Below is a small trained network, with its code and all its weights. Each question gives an input and a class and asks what happens when units are switched off, that is, made to give their printed mean instead of their output.

import numpy as np


def w(rows, s, z=0):
    codes = np.array(rows[::2]) - 128.0
    scale = np.full(codes.shape[1], s)
    scale[-1] = z or s
    return codes * scale


def norm(h):
    return h / np.sqrt((h * h).mean(-1, keepdims=True) + 1e-5)


def f(y):
    return y / 2 * (1 + np.tanh(0.7978845608 * (y + 0.044715 * y**3)))


def log_softmax(a):
    a = a - a.max(-1, keepdims=True)
    return a - np.log(np.exp(a).sum(-1, keepdims=True))


def net(x, mask):
    res = np.array(x, float).reshape(1, 6) / 4 @ E
    u = 0
    for l in range(3):
        y = f(norm(res) @ A[l][:, :-1].T + A[l][:, -1])
        res = res + np.where(mask[u : u + 13], y, B[l][:, -1]) @ B[l][:, :-1]
        u += 13
    return log_softmax(norm(res)[-1] @ U[:, :-1].T + U[:, -1])


A, B = {}, {}
E = w([
[130,78,116,4],'x0',
[52,222,175,136],'x1',
[145,150,118,70],'x2',
[192,179,114,196],'x3',
[136,55,182,56],'x4',
[53,95,98,135],'x5',
],0.0045)
A[0] = w([
[79,88,67,125,224],'0.n0',
[64,51,140,100,123],'0.n1',
[123,204,70,112,101],'0.n2',
[80,118,8,140,123],'0.n3',
[154,111,255,55,145],'0.n4',
[221,112,138,110,126],'0.n5',
[43,189,100,130,133],'0.n6',
[64,179,139,138,110],'0.n7',
[105,161,190,50,161],'0.n8',
[222,137,71,118,59],'0.n9',
[70,200,57,47,134],'0.n10',
[159,59,92,144,233],'0.n11',
[60,167,122,165,7],'0.n12',
],0.0076,0.0016)
B[0] = w([
[134,73,201,90,196],'0.n0',
[139,166,237,153,211],'0.n1',
[172,134,72,207,164],'0.n2',
[140,2,119,107,190],'0.n3',
[100,140,50,149,252],'0.n4',
[73,156,81,77,206],'0.n5',
[168,39,37,56,201],'0.n6',
[71,95,69,112,176],'0.n7',
[79,151,47,80,211],'0.n8',
[92,183,52,145,196],'0.n9',
[113,50,184,119,203],'0.n10',
[251,111,156,150,224],'0.n11',
[128,131,110,119,158],'0.n12',
],0.0054,0.0028)
A[1] = w([
[92,37,190,132,137],'1.n0',
[111,108,142,250,165],'1.n1',
[96,181,175,45,165],'1.n2',
[165,242,90,119,58],'1.n3',
[196,133,138,1,219],'1.n4',
[88,103,53,174,157],'1.n5',
[124,124,59,135,121],'1.n6',
[115,229,113,31,162],'1.n7',
[15,161,117,62,201],'1.n8',
[88,70,177,116,121],'1.n9',
[149,144,145,239,254],'1.n10',
[137,153,76,79,129],'1.n11',
[188,100,124,93,86],'1.n12',
],0.0084,0.002)
B[1] = w([
[150,169,207,198,210],'1.n0',
[146,165,65,52,205],'1.n1',
[66,146,34,161,177],'1.n2',
[134,141,145,166,200],'1.n3',
[78,69,76,169,250],'1.n4',
[122,100,188,31,200],'1.n5',
[173,124,184,68,175],'1.n6',
[54,43,59,189,215],'1.n7',
[25,115,10,254,254],'1.n8',
[158,212,144,152,177],'1.n9',
[95,183,139,70,236],'1.n10',
[141,185,100,207,178],'1.n11',
[140,93,83,121,164],'1.n12',
],0.0052,0.0039)
A[2] = w([
[168,2,104,137,45],'2.n0',
[245,136,124,19,150],'2.n1',
[129,48,69,76,136],'2.n2',
[148,214,115,131,212],'2.n3',
[149,35,172,158,134],'2.n4',
[149,195,125,241,251],'2.n5',
[116,58,203,59,186],'2.n6',
[192,109,122,149,221],'2.n7',
[73,35,69,77,142],'2.n8',
[202,59,97,146,164],'2.n9',
[76,99,120,222,160],'2.n10',
[160,161,67,199,208],'2.n11',
[182,62,207,81,150],'2.n12',
],0.0078,0.0019)
B[2] = w([
[195,81,151,108,210],'2.n0',
[103,187,115,74,216],'2.n1',
[252,84,108,168,216],'2.n2',
[101,151,140,58,185],'2.n3',
[164,151,200,94,179],'2.n4',
[93,146,124,43,212],'2.n5',
[107,221,127,172,169],'2.n6',
[113,155,198,82,176],'2.n7',
[118,139,112,192,255],'2.n8',
[160,182,54,101,202],'2.n9',
[109,90,111,62,207],'2.n10',
[88,157,166,48,214],'2.n11',
[106,92,160,255,182],'2.n12',
],0.0056,0.0045)
U = w([
[155,109,231,165,5],'0',
[35,96,86,147,229],'1',
[191,108,114,95,87],'2',
[107,252,159,20,168],'3',
],0.012,0.0022)

Each question gives the input, the list of numbers given to net, and the class t.
The units are the neurons (one row each of A and B). Each row of codes is followed by its name. A weight is (code - 128) times the scale printed after its matrix; where a second scale follows, it is the last column's (A, B and U).
mask holds one flag per neuron, layer by layer. A switched-off neuron (its flag False) gives its mean, the last column of its row in B, instead of its output. The means were averaged over made-up inputs and are rounded, as every weight is.
A unit's drop is (log p(t) with every unit on - log p(t) with that unit switched off) / (log p(t) with every unit on - log p(t) with every unit switched off).
The circuit of an input: a set's keep is (log p(t) with only the set's units on - log p(t) with every unit switched off) / (log p(t) with every unit on - log p(t) with every unit switched off). Starting from the 12 units with the biggest drops (on a tie, the unit counted first), units are removed one at a time, each time the one whose removal leaves the highest keep (on an exact tie, the one counted first), for as long as the keep stays at least 0.8.
units of the circuit, in order: the units of the circuit, biggest drop first
most important unit: the unit with the biggest drop
top k neurons: the k neurons with the biggest drops, biggest first
top k neurons in layer l: the k neurons of layer l with the biggest drops, biggest first
drop when u is switched off: that unit's drop, to one decimal
input [7,-3,1,4,5,-7], class 1: units of the circuit, in order	0.n5; 1.n4
input [3,-4,-5,1,-8,-1], class 2: units of the circuit, in order	0.n3; 2.n2; 1.n5
input [2,3,1,-1,-3,8], class 2: units of the circuit, in order	0.n6; 0.n3; 2.n2
input [-6,1,8,2,8,-7], class 1: most important unit	1.n7
input [8,0,4,-1,-7,1], class 0: top 2 neurons	0.n10; 0.n3
input [5,-6,-7,0,-8,-5], class 3: top 4 neurons	0.n9; 0.n6; 2.n1; 1.n7
input [-1,-4,-6,7,-2,7], class 2: top 2 neurons in layer 1	1.n9; 1.n11
input [5,-1,2,-5,-6,-1], class 0: top 2 neurons	0.n10; 0.n3
input [4,4,4,6,-7,2], class 2: top 2 neurons in layer 0	0.n6; 0.n1
input [-2,-1,-2,-4,6,2], class 0: top 2 neurons in layer 2	2.n1; 2.n9
input [-3,-2,-4,-7,-6,0], class 2: top 3 neurons in layer 2	2.n0; 2.n9; 2.n11
input [5,4,1,-4,-7,-3], class 1: drop when 0.n8 is switched off	0.4
input [3,-4,-8,-4,0,6], class 0: drop when 2.n11 is switched off	0.0
input [-8,-5,-1,4,8,8], class 0: most important unit	2.n12
input [7,-2,-6,-2,8,6], class 0: drop when 0.n1 is switched off	0.1
input [-8,-3,-4,1,6,4], class 3: drop when 1.n1 is switched off	0.2
